Below is a small trained network, with its code and all its weights. Each question gives an input and a class and asks what happens when units are switched off, that is, made to give their printed mean instead of their output.

import numpy as np


def w(rows, s, z=0):
    codes = np.array(rows[::2]) - 128.0
    scale = np.full(codes.shape[1], s)
    scale[-1] = z or s
    return codes * scale


def f(y):
    return np.maximum(y, 0)


def log_softmax(a):
    a = a - a.max(-1, keepdims=True)
    return a - np.log(np.exp(a).sum(-1, keepdims=True))


def net(x, mask):
    res = np.array(x, float).reshape(1, 8) / 4 @ E
    y = f(res @ A[0][:, :-1].T + A[0][:, -1])
    res = res + np.where(mask, y, B[0][:, -1]) @ B[0][:, :-1]
    return log_softmax(res[-1] @ U[:, :-1].T + U[:, -1])


A, B = {}, {}
E = w([
[106,142,106,134],'x0',
[145,115,146,124],'x1',
[148,24,14,174],'x2',
[122,132,122,129],'x3',
[121,133,122,129],'x4',
[109,140,109,132],'x5',
[37,49,120,2],'x6',
[220,193,34,45],'x7',
],0.0085)
A[0] = w([
[91,190,152,99,111],'neuron 0',
[171,55,225,164,254],'neuron 1',
[128,172,186,75,109],'neuron 2',
[217,144,117,246,162],'neuron 3',
[182,39,49,175,108],'neuron 4',
[159,188,128,217,105],'neuron 5',
[82,202,227,141,119],'neuron 6',
[254,171,87,22,19],'neuron 7',
[114,221,170,94,122],'neuron 8',
[197,160,126,166,161],'neuron 9',
[122,32,20,217,84],'neuron 10',
[210,157,147,222,155],'neuron 11',
[59,82,201,228,108],'neuron 12',
[173,120,145,167,188],'neuron 13',
[111,205,169,102,88],'neuron 14',
[127,69,79,154,115],'neuron 15',
[122,148,148,219,134],'neuron 16',
[118,34,117,9,158],'neuron 17',
[198,169,95,95,129],'neuron 18',
[39,75,184,203,91],'neuron 19',
[175,38,72,165,73],'neuron 20',
[149,182,99,178,141],'neuron 21',
[78,63,133,48,245],'neuron 22',
],0.009,0.0015)
B[0] = w([
[152,98,184,161,171],'neuron 0',
[133,130,67,142,203],'neuron 1',
[174,163,156,147,178],'neuron 2',
[70,76,153,70,255],'neuron 3',
[164,155,198,194,220],'neuron 4',
[91,89,169,68,217],'neuron 5',
[152,154,149,185,214],'neuron 6',
[166,134,18,139,225],'neuron 7',
[171,164,163,182,193],'neuron 8',
[70,109,147,114,200],'neuron 9',
[165,159,186,156,243],'neuron 10',
[83,106,159,77,238],'neuron 11',
[164,107,1,155,241],'neuron 12',
[130,141,124,89,178],'neuron 13',
[148,154,168,162,182],'neuron 14',
[169,169,199,157,182],'neuron 15',
[91,52,104,69,200],'neuron 16',
[102,83,176,78,210],'neuron 17',
[112,109,47,113,193],'neuron 18',
[140,146,32,106,230],'neuron 19',
[199,161,177,155,203],'neuron 20',
[100,95,138,80,190],'neuron 21',
[99,91,157,72,206],'neuron 22',
],0.0089,0.0097)
U = w([
[31,44,225,43,145],'0',
[203,143,255,241,2],'1',
[144,92,23,154,185],'2',
],0.0094,0.00083)

Each question gives the input, the list of numbers given to net, and the class t.
The units are the neurons (one row each of A and B). Each row of codes is followed by its name. A weight is (code - 128) times the scale printed after its matrix; where a second scale follows, it is the last column's (A, B and U).
mask holds one flag per neuron, in row order. A switched-off neuron (its flag False) gives its mean, the last column of its row in B, instead of its output. The means were averaged over made-up inputs and are rounded, as every weight is.
A unit's drop is (log p(t) with every unit on - log p(t) with that unit switched off) / (log p(t) with every unit on - log p(t) with every unit switched off).
The circuit of an input: a set's keep is (log p(t) with only the set's units on - log p(t) with every unit switched off) / (log p(t) with every unit on - log p(t) with every unit switched off). Starting from the 12 units with the biggest drops (on a tie, the unit counted first), units are removed one at a time, each time the one whose removal leaves the highest keep (on an exact tie, the one counted first), for as long as the keep stays at least 0.8.
circuit, biggest first: the units of the circuit, biggest drop first
unit that matters most: the unit with the biggest drop
top k neurons: the k neurons with the biggest drops, biggest first
drop of u: that unit's drop, to one decimal
input [-6,2,-5,1,4,7,-4,6], class 2: unit that matters most	neuron 7
input [0,-8,7,5,-3,-1,5,-8], class 2: top 2 neurons	(neuron 19; neuron 12)
input [-3,5,-5,0,6,3,4,-7], class 2: circuit, biggest first	(neuron 12; neuron 19)
input [-7,3,8,0,7,-5,6,5], class 1: top 2 neurons	(neuron 4; neuron 20)
input [-7,-1,4,1,8,-7,-7,-7], class 0: top 4 neurons	(neuron 3; neuron 11; neuron 5; neuron 7)
input [-6,-3,6,-4,7,6,5,-6], class 1: top 2 neurons	(neuron 10; neuron 15)
input [6,3,7,5,-2,-6,-6,-1], class 1: top 4 neurons	(neuron 4; neuron 10; neuron 20; neuron 15)
input [-3,-1,1,-2,-4,5,-5,-7], class 2: top 2 neurons	(neuron 12; neuron 19)
input [6,-4,-5,-4,-2,5,5,6], class 2: top 2 neurons	(neuron 7; neuron 3)
input [5,8,-5,-4,-6,7,5,-7], class 2: top 2 neurons	(neuron 12; neuron 19)
input [-7,2,7,4,-1,-7,-7,-2], class 0: top 3 neurons	(neuron 3; neuron 11; neuron 16)
input [0,-2,7,5,7,2,4,-7], class 1: top 3 neurons	(neuron 10; neuron 15; neuron 4)
input [3,-7,-6,4,6,5,2,-8], class 2: drop of neuron 19	0.3
input [1,-5,-4,7,-7,5,4,-8], class 2: drop of neuron 12	0.1
input [-2,-5,1,8,8,8,-8,-8], class 0: drop of neuron 11	0.3
input [1,-7,8,-3,2,-3,6,-6], class 1: unit that matters most	neuron 10
